Below is a small trained network, with its code and all its weights. Each question gives an input and a class and asks what happens when units are switched off, that is, made to give their printed mean instead of their output.

import numpy as np


def w(rows, s, z=0):
    codes = np.array(rows[::2]) - 128.0
    scale = np.full(codes.shape[1], s)
    scale[-1] = z or s
    return codes * scale


def norm(h):
    return h / np.sqrt((h * h).mean(-1, keepdims=True) + 1e-5)


def f(y):
    return np.maximum(y, 0)


def log_softmax(a):
    a = a - a.max(-1, keepdims=True)
    return a - np.log(np.exp(a).sum(-1, keepdims=True))


def net(x, mask):
    res = np.array(x, float).reshape(1, 7) / 4 @ E
    u = 0
    for l in range(2):
        y = f(norm(res) @ A[l][:, :-1].T + A[l][:, -1])
        res = res + np.where(mask[u : u + 14], y, B[l][:, -1]) @ B[l][:, :-1]
        u += 14
    return log_softmax(norm(res)[-1] @ U[:, :-1].T + U[:, -1])


A, B = {}, {}
E = w([
[116,41,113,170,92,204,78],'x0',
[110,136,225,74,53,117,85],'x1',
[141,3,52,121,183,65,168],'x2',
[136,174,148,132,101,214,60],'x3',
[221,126,127,155,97,132,118],'x4',
[174,70,139,78,116,133,93],'x5',
[11,137,187,151,108,130,115],'x6',
],0.0049)
A[0] = w([
[66,74,179,115,75,202,161,87],'0.n1',
[105,220,172,42,160,129,143,32],'0.n2',
[31,129,247,154,120,231,71,112],'0.n3',
[217,187,29,168,126,117,84,70],'0.n4',
[179,171,126,116,67,145,93,155],'0.n5',
[152,111,157,66,95,154,77,141],'0.n6',
[35,175,17,169,160,122,155,2],'0.n7',
[171,27,125,105,137,114,137,22],'0.n8',
[148,46,74,82,111,91,125,38],'0.n9',
[254,149,127,201,139,194,127,37],'0.n10',
[156,100,78,77,244,116,106,70],'0.n11',
[155,168,216,47,191,108,153,44],'0.n12',
[54,145,40,119,167,136,183,55],'0.n13',
[181,90,61,119,131,110,170,136],'0.n14',
],0.0078,0.0025)
B[0] = w([
[2,149,190,106,71,138,121,193],'0.n1',
[193,42,120,115,135,139,97,192],'0.n2',
[36,74,141,56,97,149,82,255],'0.n3',
[124,156,248,121,153,207,208,197],'0.n4',
[127,53,110,140,212,124,165,197],'0.n5',
[84,155,139,134,177,112,150,195],'0.n6',
[96,206,160,175,253,6,35,194],'0.n7',
[172,69,43,218,46,124,157,201],'0.n8',
[115,70,38,213,78,141,152,204],'0.n9',
[163,215,206,104,164,207,239,199],'0.n10',
[137,84,158,129,117,120,114,199],'0.n11',
[137,148,119,58,128,60,95,181],'0.n12',
[103,180,98,164,124,92,29,193],'0.n13',
[42,110,135,175,66,190,147,212],'0.n14',
],0.0061,0.0062)
A[1] = w([
[125,87,105,226,105,97,164,101],'1.n1',
[112,162,124,112,169,192,172,110],'1.n2',
[149,169,149,105,152,56,101,142],'1.n3',
[80,104,66,162,157,81,70,124],'1.n4',
[138,95,222,96,190,184,97,135],'1.n5',
[112,213,103,188,141,55,85,4],'1.n6',
[60,146,148,122,154,124,124,114],'1.n7',
[134,73,35,191,96,141,167,82],'1.n8',
[86,155,92,120,176,95,134,26],'1.n9',
[104,139,130,64,109,85,171,180],'1.n10',
[178,193,163,117,148,198,180,49],'1.n11',
[151,101,56,132,93,101,168,99],'1.n12',
[92,202,152,110,133,94,163,157],'1.n13',
[117,173,110,180,255,118,72,90],'1.n14',
],0.0096,0.0035)
B[1] = w([
[139,125,86,149,83,150,90,241],'1.n1',
[165,183,114,88,102,82,196,186],'1.n2',
[241,40,67,143,195,79,113,196],'1.n3',
[140,207,114,94,136,103,190,246],'1.n4',
[133,161,123,208,102,124,185,249],'1.n5',
[113,176,77,120,179,60,87,192],'1.n6',
[81,169,136,141,123,117,92,220],'1.n7',
[128,114,54,167,29,91,147,255],'1.n8',
[94,132,151,242,236,82,143,165],'1.n9',
[153,69,154,116,125,249,83,195],'1.n10',
[170,182,172,121,194,198,253,211],'1.n11',
[179,108,72,134,59,187,81,196],'1.n12',
[157,95,97,96,121,136,124,205],'1.n13',
[114,161,158,129,168,59,124,220],'1.n14',
],0.007,0.0059)
U = w([
[158,195,172,141,151,154,219,180],'0',
[34,122,189,86,80,142,75,140],'1',
[90,185,108,153,200,6,96,150],'2',
[203,70,136,66,152,94,90,3],'3',
[126,100,50,177,42,100,144,150],'4',
],0.018,0.0025)

Each question gives the input, the list of numbers given to net, and the class t.
The units are the neurons (one row each of A and B). Each row of codes is followed by its name. A weight is (code - 128) times the scale printed after its matrix; where a second scale follows, it is the last column's (A, B and U).
mask holds one flag per neuron, layer by layer. A switched-off neuron (its flag False) gives its mean, the last column of its row in B, instead of its output. The means were averaged over made-up inputs and are rounded, as every weight is.
A unit's drop is (log p(t) with every unit on - log p(t) with that unit switched off) / (log p(t) with every unit on - log p(t) with every unit switched off).
The circuit of an input: a set's keep is (log p(t) with only the set's units on - log p(t) with every unit switched off) / (log p(t) with every unit on - log p(t) with every unit switched off). Starting from the 12 units with the biggest drops (on a tie, the unit counted first), units are removed one at a time, each time the one whose removal leaves the highest keep (on an exact tie, the one counted first), for as long as the keep stays at least 0.8.
units of the circuit, in order: the units of the circuit, biggest drop first
top k neurons: the k neurons with the biggest drops, biggest first
top k neurons in layer l: the k neurons of layer l with the biggest drops, biggest first
drop when u is switched off: that unit's drop, to one decimal
input [0,2,-1,2,-8,-1,-3], class 1: units of the circuit, in order	0.n3
input [-1,-6,-1,7,5,-2,8], class 2: top 4 neurons	0.n7; 0.n14; 1.n10; 1.n14
input [-5,6,7,1,-4,-3,-1], class 3: units of the circuit, in order	0.n12; 1.n10
input [2,-7,0,6,7,-8,5], class 0: top 3 neurons	0.n10; 0.n4; 1.n11
input [-5,-4,1,-5,8,2,-3], class 0: top 2 neurons	0.n4; 0.n10
input [-4,6,0,1,4,0,-3], class 3: top 3 neurons	0.n12; 1.n3; 0.n14
input [-2,-5,-8,1,-8,5,0], class 2: top 4 neurons	0.n14; 0.n7; 0.n4; 0.n1
input [8,-4,-5,-2,0,5,0], class 0: top 2 neurons in layer 1	1.n5; 1.n2
input [0,-7,-1,-6,-4,-1,-8], class 2: top 2 neurons in layer 1	1.n14; 1.n6
input [3,7,-8,2,5,3,-4], class 0: top 3 neurons	0.n10; 1.n5; 0.n5
input [-4,-7,0,2,-5,7,-8], class 0: top 2 neurons	0.n4; 0.n10
input [-5,-8,8,8,5,3,-7], class 0: top 3 neurons	0.n4; 0.n10; 1.n11
input [3,-7,1,4,-3,-5,-3], class 2: top 2 neurons	0.n7; 0.n13
input [-4,-3,5,8,-2,-1,-4], class 0: units of the circuit, in order	0.n4
input [-5,6,-7,-1,2,6,2], class 3: top 3 neurons in layer 0	0.n12; 0.n14; 0.n2
input [-8,5,-6,0,-1,2,-1], class 3: drop when 1.n2 is switched off	0.0
input [4,-4,-2,4,-8,-2,-3], class 2: drop when 0.n7 is switched off	0.1
input [2,-5,-5,6,-3,-6,-1], class 2: drop when 1.n11 is switched off	-0.1
